Here is a tiny trained network, its code and every weight. The questions are about switching its units off for an input and a class, where a switched-off unit gives its printed mean instead of its output.

import numpy as np


def w(rows, s, z=0):
    codes = np.array(rows[::2]) - 128.0
    scale = np.full(codes.shape[1], s)
    scale[-1] = z or s
    return codes * scale


def f(y):
    return np.maximum(y, 0)


def log_softmax(a):
    a = a - a.max(-1, keepdims=True)
    return a - np.log(np.exp(a).sum(-1, keepdims=True))


def net(x, mask):
    res = np.array(x, float).reshape(1, 6) / 4 @ E
    y = f(res @ A[0][:, :-1].T + A[0][:, -1])
    res = res + np.where(mask, y, B[0][:, -1]) @ B[0][:, :-1]
    return log_softmax(res[-1] @ U[:, :-1].T + U[:, -1])


A, B = {}, {}
E = w([
[61,67,72],'x0',
[37,202,169],'x1',
[126,129,128],'x2',
[130,126,128],'x3',
[109,66,255],'x4',
[126,122,126],'x5',
],0.007)
A[0] = w([
[15,16,65,121],'neuron 0',
[147,161,36,78],'neuron 1',
[123,93,195,28],'neuron 2',
[143,167,61,27],'neuron 3',
[182,182,129,122],'neuron 4',
[77,165,142,47],'neuron 5',
[169,166,164,231],'neuron 6',
[161,171,69,61],'neuron 7',
[193,71,125,111],'neuron 8',
[50,159,139,69],'neuron 9',
[62,153,138,80],'neuron 10',
[129,80,205,2],'neuron 11',
[252,39,116,103],'neuron 12',
[137,77,192,36],'neuron 13',
[178,173,135,103],'neuron 14',
[117,176,58,134],'neuron 15',
[55,191,150,25],'neuron 16',
[188,76,118,50],'neuron 17',
[195,75,107,62],'neuron 18',
[202,54,121,35],'neuron 19',
[189,151,147,137],'neuron 20',
[128,67,173,68],'neuron 21',
[172,222,167,156],'neuron 22',
[181,192,28,120],'neuron 23',
[26,44,49,69],'neuron 24',
[1,70,51,123],'neuron 25',
[204,58,90,64],'neuron 26',
[160,179,59,35],'neuron 27',
[188,44,88,72],'neuron 28',
[180,171,145,80],'neuron 29',
[119,221,6,48],'neuron 30',
[131,184,19,6],'neuron 31',
[57,187,159,45],'neuron 32',
[219,215,177,46],'neuron 33',
],0.0081,0.0048)
B[0] = w([
[224,135,147,237],'neuron 0',
[97,106,179,203],'neuron 1',
[77,111,154,158],'neuron 2',
[95,103,187,161],'neuron 3',
[177,106,128,181],'neuron 4',
[100,175,120,151],'neuron 5',
[151,90,66,251],'neuron 6',
[72,105,184,174],'neuron 7',
[73,204,120,190],'neuron 8',
[140,194,103,173],'neuron 9',
[145,186,108,166],'neuron 10',
[59,98,202,160],'neuron 11',
[73,215,107,243],'neuron 12',
[55,98,208,162],'neuron 13',
[172,114,141,166],'neuron 14',
[101,83,192,212],'neuron 15',
[107,204,119,171],'neuron 16',
[98,183,143,161],'neuron 17',
[80,212,118,174],'neuron 18',
[84,186,145,173],'neuron 19',
[137,105,127,183],'neuron 20',
[103,104,177,165],'neuron 21',
[198,102,93,230],'neuron 22',
[73,86,184,254],'neuron 23',
[198,127,154,203],'neuron 24',
[254,131,154,232],'neuron 25',
[104,202,122,194],'neuron 26',
[75,95,175,174],'neuron 27',
[135,195,128,196],'neuron 28',
[177,115,152,157],'neuron 29',
[74,95,185,234],'neuron 30',
[93,105,185,191],'neuron 31',
[94,189,99,179],'neuron 32',
[198,111,153,192],'neuron 33',
],0.0065,0.0045)
U = w([
[121,110,113,239],'0',
[119,118,114,215],'1',
[53,64,202,2],'2',
[96,252,101,46],'3',
[131,100,99,178],'4',
[229,109,133,32],'5',
],0.011,0.0081)

Each question gives the input, the list of numbers given to net, and the class t.
The units are the neurons (one row each of A and B). Each row of codes is followed by its name. A weight is (code - 128) times the scale printed after its matrix; where a second scale follows, it is the last column's (A, B and U).
mask holds one flag per neuron, in row order. A switched-off neuron (its flag False) gives its mean, the last column of its row in B, instead of its output. The means were averaged over made-up inputs and are rounded, as every weight is.
A unit's drop is (log p(t) with every unit on - log p(t) with that unit switched off) / (log p(t) with every unit on - log p(t) with every unit switched off).
The circuit of an input: a set's keep is (log p(t) with only the set's units on - log p(t) with every unit switched off) / (log p(t) with every unit on - log p(t) with every unit switched off). Starting from the 12 units with the biggest drops (on a tie, the unit counted first), units are removed one at a time, each time the one whose removal leaves the highest keep (on an exact tie, the one counted first), for as long as the keep stays at least 0.8.
circuit, biggest first: the units of the circuit, biggest drop first
most important unit: the unit with the biggest drop
k most important neurons: the k neurons with the biggest drops, biggest first
drop of u: that unit's drop, to one decimal
input [8,-7,0,2,5,7], class 5: most important unit	neuron 0
input [-8,6,-6,3,-6,5], class 5: circuit, biggest first	neuron 22; neuron 33
input [-7,-8,7,2,-7,5], class 3: 4 most important neurons	neuron 12; neuron 26; neuron 18; neuron 8
input [5,6,1,1,-6,2], class 2: circuit, biggest first	neuron 30; neuron 15
input [4,-2,0,-1,-3,3], class 5: circuit, biggest first	neuron 25; neuron 0; neuron 24
input [-1,6,-5,5,-6,3], class 2: circuit, biggest first	neuron 30; neuron 15; neuron 23; neuron 31
input [8,2,5,2,-5,1], class 5: circuit, biggest first	neuron 25; neuron 0
input [8,1,-1,-7,-1,-7], class 5: circuit, biggest first	neuron 25; neuron 0; neuron 24
input [8,3,4,-1,-6,-7], class 5: circuit, biggest first	neuron 25; neuron 0
input [6,-3,0,2,5,0], class 5: circuit, biggest first	neuron 0; neuron 25
input [-8,-1,-4,-6,-2,6], class 5: 2 most important neurons	neuron 33; neuron 22
input [3,7,3,3,-8,1], class 2: drop of neuron 15	0.1
input [-7,-8,-2,-2,-3,-8], class 3: drop of neuron 30	0.0
input [3,8,6,4,7,-1], class 3: drop of neuron 5	0.1
